Below is a small trained network, with its code and all its weights. Each question gives an input and a target symbol and asks what happens when units are switched off, that is, made to give their printed mean instead of their output.

import numpy as np


def w(rows, s, z=0):
    codes = np.array(rows[::2]) - 128.0
    scale = np.full(codes.shape[1], s)
    scale[-1] = z or s
    return codes * scale


def f(y):
    return y / 2 * (1 + np.tanh(0.7978845608 * (y + 0.044715 * y**3)))


def softmax(a):
    e = np.exp(a - a.max(-1, keepdims=True))
    return e / e.sum(-1, keepdims=True)


def log_softmax(a):
    a = a - a.max(-1, keepdims=True)
    return a - np.log(np.exp(a).sum(-1, keepdims=True))


def net(x, mask):
    ids = ['αβεζηθλξπστφψω'.index(c) for c in x.split()]
    T = len(ids)
    res = E[ids] + P[:T]
    u = 0
    for l in range(2):
        r = res
        for j in range(2):
            rows = slice(3 * j, 3 * j + 3)
            q, k, v = (r @ M[l][rows].T for M in (Q, K, V))
            z = softmax(np.where(np.tri(T) > 0, q @ k.T / 3**0.5, -1e9)) @ v
            o = O[l][rows]
            res = res + np.where(mask[u + j], z, o[:, -1]) @ o[:, :-1]
        u += 2
        y = f(res @ A[l][:, :-1].T + A[l][:, -1])
        res = res + np.where(mask[u : u + 12], y, B[l][:, -1]) @ B[l][:, :-1]
        u += 12
    return log_softmax(res[-1] @ U[:, :-1].T + U[:, -1])


Q, K, V, O, A, B = {}, {}, {}, {}, {}, {}
E = w([
[154,157,122,142,25,30,132],'α',
[124,174,161,84,115,146,150],'β',
[224,128,102,144,204,33,61],'ε',
[140,106,83,111,142,112,40],'ζ',
[149,202,175,133,56,67,193],'η',
[190,166,149,89,187,63,104],'θ',
[115,129,113,117,110,177,122],'λ',
[85,166,142,160,71,146,156],'ξ',
[216,128,107,100,249,96,77],'π',
[109,192,144,199,138,99,149],'σ',
[123,166,141,143,164,126,116],'τ',
[160,136,117,97,210,132,84],'φ',
[147,176,169,119,126,99,139],'ψ',
[121,186,172,108,22,119,187],'ω',
],0.011)
P = w([
[49,103,79,124,165,112,135],'0',
[228,152,103,178,63,200,121],'1',
[88,139,188,81,191,71,189],'2',
[181,204,178,162,130,173,7],'3',
[167,36,165,222,199,122,153],'4',
[151,223,114,187,86,183,101],'5',
[98,147,207,140,142,145,126],'6',
],0.014)
Q[0] = w([
[222,185,92,152,64,141,77],'L0H0',
[90,174,80,111,152,81,100],'L0H0',
[171,147,132,174,91,180,58],'L0H0',
[81,29,51,122,184,137,180],'L0H1',
[26,168,109,33,127,64,120],'L0H1',
[110,39,1,109,111,128,197],'L0H1',
],0.0094)
K[0] = w([
[187,177,167,119,143,134,74],'L0H0',
[98,168,80,117,124,101,103],'L0H0',
[131,157,198,146,137,143,92],'L0H0',
[107,119,50,139,116,138,212],'L0H1',
[7,127,80,117,166,96,81],'L0H1',
[127,99,99,182,179,110,195],'L0H1',
],0.013)
V[0] = w([
[132,120,57,228,164,100,86],'L0H0',
[180,90,115,75,167,29,216],'L0H0',
[161,164,122,39,175,113,92],'L0H0',
[133,121,163,119,254,164,98],'L0H1',
[62,119,100,173,183,239,148],'L0H1',
[99,10,79,101,131,240,167],'L0H1',
],0.0077)
O[0] = w([
[185,49,51,111,55,118,98,180],'L0H0',
[90,33,205,221,141,150,124,62],'L0H0',
[184,126,167,93,172,196,212,133],'L0H0',
[153,137,62,179,184,131,213,151],'L0H1',
[247,236,170,98,199,1,153,119],'L0H1',
[178,145,170,72,47,38,179,1],'L0H1',
],0.0079,0.0084)
A[0] = w([
[108,67,104,107,138,40,128,2],'L0N0',
[112,103,101,72,72,101,162,101],'L0N1',
[35,74,228,149,167,114,81,133],'L0N2',
[221,203,121,182,119,149,129,171],'L0N3',
[147,139,141,166,132,93,71,137],'L0N4',
[245,138,109,186,91,194,157,40],'L0N5',
[107,148,46,141,86,67,60,196],'L0N6',
[128,127,82,14,136,139,84,87],'L0N7',
[176,156,165,93,199,155,31,174],'L0N8',
[90,34,137,132,112,69,254,62],'L0N9',
[75,64,156,118,178,48,148,89],'L0N10',
[188,167,202,162,137,139,166,129],'L0N11',
],0.0078,0.0075)
B[0] = w([
[158,172,57,146,40,137,173,124],'L0N0',
[134,193,83,177,113,77,179,123],'L0N1',
[193,88,120,63,56,151,194,184],'L0N2',
[75,151,129,69,80,209,76,254],'L0N3',
[179,127,159,98,78,220,196,156],'L0N4',
[110,131,212,99,64,193,1,180],'L0N5',
[187,139,204,154,198,213,237,213],'L0N6',
[128,82,78,100,44,80,187,141],'L0N7',
[50,153,141,174,17,144,178,237],'L0N8',
[138,112,77,86,230,182,99,137],'L0N9',
[83,194,138,88,150,191,129,153],'L0N10',
[133,55,51,148,102,124,77,143],'L0N11',
],0.0072,0.0091)
Q[1] = w([
[140,118,129,199,81,150,144],'L1H0',
[157,71,158,186,107,92,111],'L1H0',
[147,39,145,175,157,41,161],'L1H0',
[60,118,91,41,181,132,210],'L1H1',
[136,86,156,80,166,4,123],'L1H1',
[177,44,164,202,135,137,122],'L1H1',
],0.017)
K[1] = w([
[73,126,146,128,67,166,115],'L1H0',
[230,133,221,124,91,127,87],'L1H0',
[231,146,252,158,135,87,125],'L1H0',
[93,85,1,219,181,101,171],'L1H1',
[231,121,106,99,235,80,133],'L1H1',
[219,121,215,165,72,120,95],'L1H1',
],0.015)
V[1] = w([
[128,186,125,140,127,129,201],'L1H0',
[31,29,88,140,99,137,141],'L1H0',
[19,91,193,74,196,144,88],'L1H0',
[71,231,206,142,194,151,130],'L1H1',
[2,152,231,31,71,40,181],'L1H1',
[130,208,12,4,131,90,16],'L1H1',
],0.0076)
O[1] = w([
[133,95,159,150,145,108,19,170],'L1H0',
[231,137,97,112,57,165,180,87],'L1H0',
[178,82,126,160,133,193,216,115],'L1H0',
[172,63,168,117,120,84,120,248],'L1H1',
[124,2,55,148,114,125,57,38],'L1H1',
[110,111,77,81,197,47,116,165],'L1H1',
],0.01,0.012)
A[1] = w([
[147,100,88,127,82,193,128,98],'L1N0',
[132,60,27,100,205,99,137,59],'L1N1',
[138,28,140,177,85,82,111,72],'L1N2',
[137,151,157,117,45,206,170,135],'L1N3',
[147,25,122,105,163,54,162,159],'L1N4',
[171,122,209,152,175,67,169,77],'L1N5',
[148,56,64,120,242,35,139,69],'L1N6',
[128,160,93,111,182,66,171,120],'L1N7',
[92,122,66,147,134,76,98,5],'L1N8',
[64,20,105,164,149,79,62,112],'L1N9',
[172,98,18,142,153,127,199,72],'L1N10',
[191,2,177,145,104,73,149,102],'L1N11',
],0.0099,0.011)
B[1] = w([
[87,189,220,81,158,110,103,160],'L1N0',
[51,145,194,90,30,101,148,137],'L1N1',
[174,245,171,140,51,187,133,150],'L1N2',
[141,104,59,117,140,92,92,253],'L1N3',
[101,100,53,230,136,98,109,169],'L1N4',
[164,136,195,162,66,71,157,171],'L1N5',
[96,34,104,34,102,117,154,164],'L1N6',
[40,221,117,77,142,142,169,145],'L1N7',
[113,185,249,61,94,129,228,131],'L1N8',
[221,240,130,145,103,88,110,183],'L1N9',
[210,94,230,42,131,115,140,133],'L1N10',
[62,103,157,126,118,201,160,161],'L1N11',
],0.012,0.019)
U = w([
[176,92,89,33,139,143,49,211],'α',
[38,194,121,147,238,156,70,155],'β',
[191,163,84,162,118,90,112,49],'ε',
[112,184,135,133,102,185,167,11],'ζ',
[167,142,135,48,110,94,146,17],'η',
[226,57,130,30,132,127,178,144],'θ',
[132,109,228,108,159,114,126,94],'λ',
[154,96,78,105,58,140,157,115],'ξ',
[84,104,122,69,148,139,167,106],'π',
[176,67,36,149,218,3,106,184],'σ',
[122,191,156,84,160,164,189,31],'τ',
[191,154,45,137,141,124,215,138],'φ',
[119,87,64,196,160,172,167,226],'ψ',
[125,109,179,42,97,211,154,40],'ω',
],0.0072,0.012)

Each question gives the input, a string of symbols that net reads in full, and the target symbol t.
The units are the heads (3 rows each of Q, K, V and O) and the neurons (one row each of A and B). Each row of codes is followed by its name. A weight is (code - 128) times the scale printed after its matrix; where a second scale follows, it is the last column's (O, A, B and U).
mask holds one flag per unit, layer by layer, with each layer's heads first. A switched-off unit (its flag False) gives its mean, the last column of its rows in O or B, instead of its output. The means were averaged over made-up inputs and are rounded, as every weight is.
A unit's drop is (log p(t) with every unit on - log p(t) with that unit switched off) / (log p(t) with every unit on - log p(t) with every unit switched off).
The circuit of an input: a set's keep is (log p(t) with only the set's units on - log p(t) with every unit switched off) / (log p(t) with every unit on - log p(t) with every unit switched off). Starting from the 12 units with the biggest drops (on a tie, the unit counted first), units are removed one at a time, each time the one whose removal leaves the highest keep (on an exact tie, the one counted first), for as long as the keep stays at least 0.8.
units of the circuit, in order: the units of the circuit, biggest drop first
most important unit: the unit with the biggest drop
top k neurons: the k neurons with the biggest drops, biggest first
top k neurons in layer l: the k neurons of layer l with the biggest drops, biggest first
input τ π θ ψ θ, target τ: units of the circuit, in order	(L1H1, L0N5, L0H0)
input σ ω λ φ α θ τ, target π: top 2 neurons	(L0N8, L0N5)
input λ β σ σ σ ξ τ, target λ: most important unit	L0N3
input τ σ σ, target σ: top 2 neurons in layer 0	(L0N8, L0N11)
input ψ η τ θ η σ τ, target θ: top 2 neurons	(L0N2, L0N5)
input ψ α ξ τ ξ ψ θ, target σ: units of the circuit, in order	(L0N8, L0N3, L1H1, L0H0)
input ψ π ξ θ τ σ σ, target θ: units of the circuit, in order	(L0H1, L1H0, L1N10, L0N6)
input ξ φ ξ σ η ψ β, target λ: top 3 neurons in layer 0	(L0N3, L0N8, L0N6)
input β σ ψ φ τ η φ, target π: top 3 neurons	(L0N3, L0N5, L1N6)
input σ τ σ θ φ τ π, target θ: units of the circuit, in order	(L1H0, L0H1, L0N5, L1N10)
input σ τ λ η σ τ τ, target ω: top 4 neurons	(L0N8, L1N11, L0N2, L1N0)
input β τ α σ θ, target σ: units of the circuit, in order	(L0N3, L0H0, L1H1)
input ψ λ λ τ ψ σ τ, target σ: top 2 neurons in layer 0	(L0N3, L0N8)
input σ σ ψ, target λ: top neuron	(L0N6)
input π σ ξ ψ β, target λ: top 4 neurons	(L0N6, L0N3, L1N3, L1N5)
input ψ φ β ε σ, target π: top 2 neurons	(L0N3, L0N5)
input τ ξ π ψ σ, target ε: top 3 neurons	(L0N6, L1N9, L1N2)
input φ σ ε θ φ, target λ: units of the circuit, in order	(L0H0, L0N3, L1N3, L1N5)
input τ σ ξ, target σ: top 2 neurons	(L0N8, L1N4)
input θ τ φ σ σ ε α, target λ: top 3 neurons in layer 0	(L0N8, L0N6, L0N3)
input τ σ τ τ ψ, target λ: most important unit	L0N6
input π α α τ ω, target α: top 2 neurons	(L1N3, L0N2)
input ξ ψ θ β ξ ψ π, target ξ: top 2 neurons	(L0N8, L0N3)
input ε σ ε ξ φ ζ ξ, target ε: top 2 neurons	(L0N8, L1N9)
input ε τ π ξ τ, target σ: units of the circuit, in order	(L0H0, L1H1)
input ξ θ ε, target ε: top 3 neurons	(L0N5, L1N9, L0N6)
